Below are the code and all the weights of a small trained network. Each question names an input and a target symbol and asks about switching units off, where a switched-off unit gives its printed mean instead of its output.

import numpy as np


def w(rows, s, z=0):
    codes = np.array(rows[::2]) - 128.0
    scale = np.full(codes.shape[1], s)
    scale[-1] = z or s
    return codes * scale


def f(y):
    return np.maximum(y, 0)


def softmax(a):
    e = np.exp(a - a.max(-1, keepdims=True))
    return e / e.sum(-1, keepdims=True)


def log_softmax(a):
    a = a - a.max(-1, keepdims=True)
    return a - np.log(np.exp(a).sum(-1, keepdims=True))


def net(x, mask):
    ids = ['ΓΔΞβζμ'.index(c) for c in x.split()]
    T = len(ids)
    res = E[ids] + P[:T]
    r = res
    for j in range(3):
        rows = slice(4 * j, 4 * j + 4)
        q, k, v = (r @ M[0][rows].T for M in (Q, K, V))
        z = softmax(np.where(np.tri(T) > 0, q @ k.T / 4**0.5, -1e9)) @ v
        o = O[0][rows]
        res = res + np.where(mask[j], z, o[:, -1]) @ o[:, :-1]
    y = f(res @ A[0][:, :-1].T + A[0][:, -1])
    res = res + np.where(mask[3:7], y, B[0][:, -1]) @ B[0][:, :-1]
    return log_softmax(res[-1] @ U[:, :-1].T + U[:, -1])


Q, K, V, O, A, B = {}, {}, {}, {}, {}, {}
E = w([
[112,89,32,240],'Γ',
[129,158,161,31],'Δ',
[4,184,76,163],'Ξ',
[100,140,175,158],'β',
[59,154,137,201],'ζ',
[142,119,30,91],'μ',
],0.012)
P = w([
[194,220,181,87],'0',
[199,26,95,88],'1',
[133,7,63,152],'2',
[143,116,236,218],'3',
[216,238,144,254],'4',
[28,172,47,182],'5',
],0.008)
Q[0] = w([
[132,143,110,138],'head 0',
[110,141,90,129],'head 0',
[131,164,116,146],'head 0',
[208,139,132,164],'head 0',
[173,185,132,181],'head 1',
[106,120,118,103],'head 1',
[191,191,123,130],'head 1',
[90,4,158,98],'head 1',
[128,150,88,116],'head 2',
[112,187,134,127],'head 2',
[158,102,117,198],'head 2',
[154,155,150,100],'head 2',
],0.023)
K[0] = w([
[109,147,107,129],'head 0',
[57,136,108,105],'head 0',
[108,159,79,170],'head 0',
[216,200,112,115],'head 0',
[106,37,132,94],'head 1',
[131,159,143,149],'head 1',
[27,49,92,98],'head 1',
[208,253,78,136],'head 1',
[87,91,87,114],'head 2',
[170,79,151,75],'head 2',
[101,80,136,205],'head 2',
[121,195,149,61],'head 2',
],0.017)
V[0] = w([
[121,200,120,134],'head 0',
[113,160,94,116],'head 0',
[106,222,104,124],'head 0',
[114,116,49,86],'head 0',
[161,145,93,39],'head 1',
[160,41,182,66],'head 1',
[254,127,198,164],'head 1',
[44,126,231,86],'head 1',
[138,202,89,179],'head 2',
[85,104,77,136],'head 2',
[98,94,158,42],'head 2',
[119,84,140,107],'head 2',
],0.013)
O[0] = w([
[125,107,157,98,202],'head 0',
[145,136,123,97,213],'head 0',
[134,106,147,87,249],'head 0',
[191,198,87,71,248],'head 0',
[59,198,144,34,201],'head 1',
[159,243,177,149,31],'head 1',
[85,155,227,247,65],'head 1',
[247,157,205,80,2],'head 1',
[124,104,173,129,181],'head 2',
[187,166,143,67,230],'head 2',
[163,120,100,166,65],'head 2',
[133,150,108,113,119],'head 2',
],0.012,0.0042)
A[0] = w([
[255,92,174,157,253],'neuron 0',
[54,122,224,158,192],'neuron 1',
[213,174,179,170,177],'neuron 2',
[59,164,215,86,63],'neuron 3',
],0.01,0.0027)
B[0] = w([
[2,119,167,214,254],'neuron 0',
[182,165,65,107,226],'neuron 1',
[189,101,124,225,211],'neuron 2',
[84,84,183,97,239],'neuron 3',
],0.012,0.0057)
U = w([
[88,172,89,55,60],'Γ',
[150,123,113,141,58],'Δ',
[188,29,123,57,2],'Ξ',
[195,154,170,58,54],'β',
[167,149,2,139,168],'ζ',
[86,35,182,68,247],'μ',
],0.0057,0.0043)

Each question gives the input, a string of symbols that net reads in full, and the target symbol t.
The units are the heads (4 rows each of Q, K, V and O) and the neurons (one row each of A and B). Each row of codes is followed by its name. A weight is (code - 128) times the scale printed after its matrix; where a second scale follows, it is the last column's (O, A, B and U).
mask holds one flag per unit, heads first, then neurons. A switched-off unit (its flag False) gives its mean, the last column of its rows in O or B, instead of its output. The means were averaged over made-up inputs and are rounded, as every weight is.
A unit's drop is (log p(t) with every unit on - log p(t) with that unit switched off) / (log p(t) with every unit on - log p(t) with every unit switched off).
The circuit of an input: a set's keep is (log p(t) with only the set's units on - log p(t) with every unit switched off) / (log p(t) with every unit on - log p(t) with every unit switched off). Starting from all 7 units, units are removed one at a time, each time the one whose removal leaves the highest keep (on an exact tie, the one counted first), for as long as the keep stays at least 0.8.
circuit, biggest first: the units of the circuit, biggest drop first
most important unit: the unit with the biggest drop
top k neurons: the k neurons with the biggest drops, biggest first
heads that matter: for each layer, one digit per head in row order, 1 if its drop is at least 0.15 and else 0, layers parted by /
input β Δ Δ ζ Ξ, target β: top neuron -> (neuron 0)
input β μ Ξ, target Δ: circuit, biggest first -> (head 1; neuron 2; head 0)
input μ β μ Γ μ Δ, target ζ: circuit, biggest first -> (head 1; neuron 3)
input μ β β Ξ μ, target Δ: circuit, biggest first -> (head 1; neuron 0; neuron 2)
input β μ μ β β ζ, target Δ: circuit, biggest first -> (head 1; neuron 2)
input Δ μ Ξ, target β: heads that matter -> 010
input Γ μ Δ Γ, target Γ: circuit, biggest first -> (head 1; head 2; neuron 1)
input Ξ Δ Γ β Ξ Ξ, target Δ: heads that matter -> 010
input β Γ Ξ β, target ζ: circuit, biggest first -> (neuron 1; head 1; head 0; neuron 3)
input μ Ξ ζ, target Γ: heads that matter -> 110
input Ξ μ Ξ μ Γ, target Ξ: heads that matter -> 011
input μ Γ Δ μ μ Δ, target ζ: circuit, biggest first -> (head 2; head 0)
input β μ ζ, target Δ: top 3 neurons -> (neuron 2; neuron 0; neuron 1)
input Δ ζ Δ, target β: most important unit -> head 1
input μ Ξ Ξ μ, target Ξ: top 2 neurons -> (neuron 0; neuron 1)
input β μ μ Δ Γ, target Γ: circuit, biggest first -> (head 1; head 2)
input μ Γ β, target Γ: heads that matter -> 110
input β Δ μ, target Δ: circuit, biggest first -> (head 1; neuron 0; neuron 2; head 0)
input β Γ β β, target ζ: circuit, biggest first -> (neuron 1; head 1; head 0)
input Γ Δ ζ Ξ μ, target μ: most important unit -> neuron 0
